Here is a tiny trained network, its code and every weight. The questions are about switching its units off for an input and a class, where a switched-off unit gives its printed mean instead of its output.

import numpy as np


def w(rows, s, z=0):
    codes = np.array(rows[::2]) - 128.0
    scale = np.full(codes.shape[1], s)
    scale[-1] = z or s
    return codes * scale


def f(y):
    return np.maximum(y, 0)


def log_softmax(a):
    a = a - a.max(-1, keepdims=True)
    return a - np.log(np.exp(a).sum(-1, keepdims=True))


def net(x, mask):
    res = np.array(x, float).reshape(1, 5) / 4 @ E
    y = f(res @ A[0][:, :-1].T + A[0][:, -1])
    res = res + np.where(mask, y, B[0][:, -1]) @ B[0][:, :-1]
    return log_softmax(res[-1] @ U[:, :-1].T + U[:, -1])


A, B = {}, {}
E = w([
[128,127,125],'x0',
[131,128,128],'x1',
[47,22,73],'x2',
[2,213,188],'x3',
[128,133,123],'x4',
],0.0079)
A[0] = w([
[114,121,104,255],'n0',
[215,68,78,59],'n1',
[33,57,52,89],'n2',
[255,94,68,134],'n3',
[54,157,175,102],'n4',
[172,238,195,90],'n5',
[188,19,151,109],'n6',
[36,55,87,116],'n7',
[137,169,94,249],'n8',
[69,27,150,100],'n9',
],0.0078,0.0043)
B[0] = w([
[140,147,41,221],'n0',
[25,178,253,210],'n1',
[203,108,213,228],'n2',
[9,202,170,254],'n3',
[21,173,143,189],'n4',
[217,134,187,223],'n5',
[4,125,151,212],'n6',
[214,69,187,226],'n7',
[163,123,21,215],'n8',
[246,75,212,203],'n9',
],0.006,0.0059)
U = w([
[158,150,84,255],'0',
[73,171,136,42],'1',
[250,133,149,57],'2',
],0.015,0.0079)

Each question gives the input, the list of numbers given to net, and the class t.
The units are the neurons (one row each of A and B). Each row of codes is followed by its name. A weight is (code - 128) times the scale printed after its matrix; where a second scale follows, it is the last column's (A, B and U).
mask holds one flag per neuron, in row order. A switched-off neuron (its flag False) gives its mean, the last column of its row in B, instead of its output. The means were averaged over made-up inputs and are rounded, as every weight is.
A unit's drop is (log p(t) with every unit on - log p(t) with that unit switched off) / (log p(t) with every unit on - log p(t) with every unit switched off).
The circuit of an input: a set's keep is (log p(t) with only the set's units on - log p(t) with every unit switched off) / (log p(t) with every unit on - log p(t) with every unit switched off). Starting from all 10 units, units are removed one at a time, each time the one whose removal leaves the highest keep (on an exact tie, the one counted first), for as long as the keep stays at least 0.8.
units of the circuit, in order: the units of the circuit, biggest drop first
top k neurons: the k neurons with the biggest drops, biggest first
drop of u: that unit's drop, to one decimal
input [4,7,-1,-6,7], class 1: top 2 neurons -> (n3; n1)
input [6,-1,-8,7,4], class 2: units of the circuit, in order -> (n5)
input [-3,7,-8,5,3], class 2: top 4 neurons -> (n5; n3; n6; n1)
input [-2,-2,4,-5,-8], class 1: units of the circuit, in order -> (n6; n1)
input [-3,0,7,-4,-7], class 2: units of the circuit, in order -> (n9; n2)
input [3,7,2,-4,5], class 1: units of the circuit, in order -> (n3; n1; n6)
input [-1,-1,-1,-8,8], class 1: units of the circuit, in order -> (n3; n1)
input [-2,-7,6,-6,-5], class 1: top 4 neurons -> (n6; n1; n3; n5)
input [8,8,4,6,-4], class 0: units of the circuit, in order -> (n3; n1)
input [-6,8,-8,7,-1], class 2: top 3 neurons -> (n5; n3; n6)
input [6,0,-4,-6,-3], class 0: top 2 neurons -> (n4; n8)
input [-7,-5,6,6,-6], class 0: top 2 neurons -> (n3; n1)
input [2,7,4,0,-2], class 2: drop of n5 -> -0.1
input [5,-1,8,2,-7], class 2: drop of n8 -> 0.0
input [-1,8,-5,-5,1], class 1: drop of n9 -> 0.1
input [2,-7,-8,6,8], class 2: drop of n3 -> 0.5
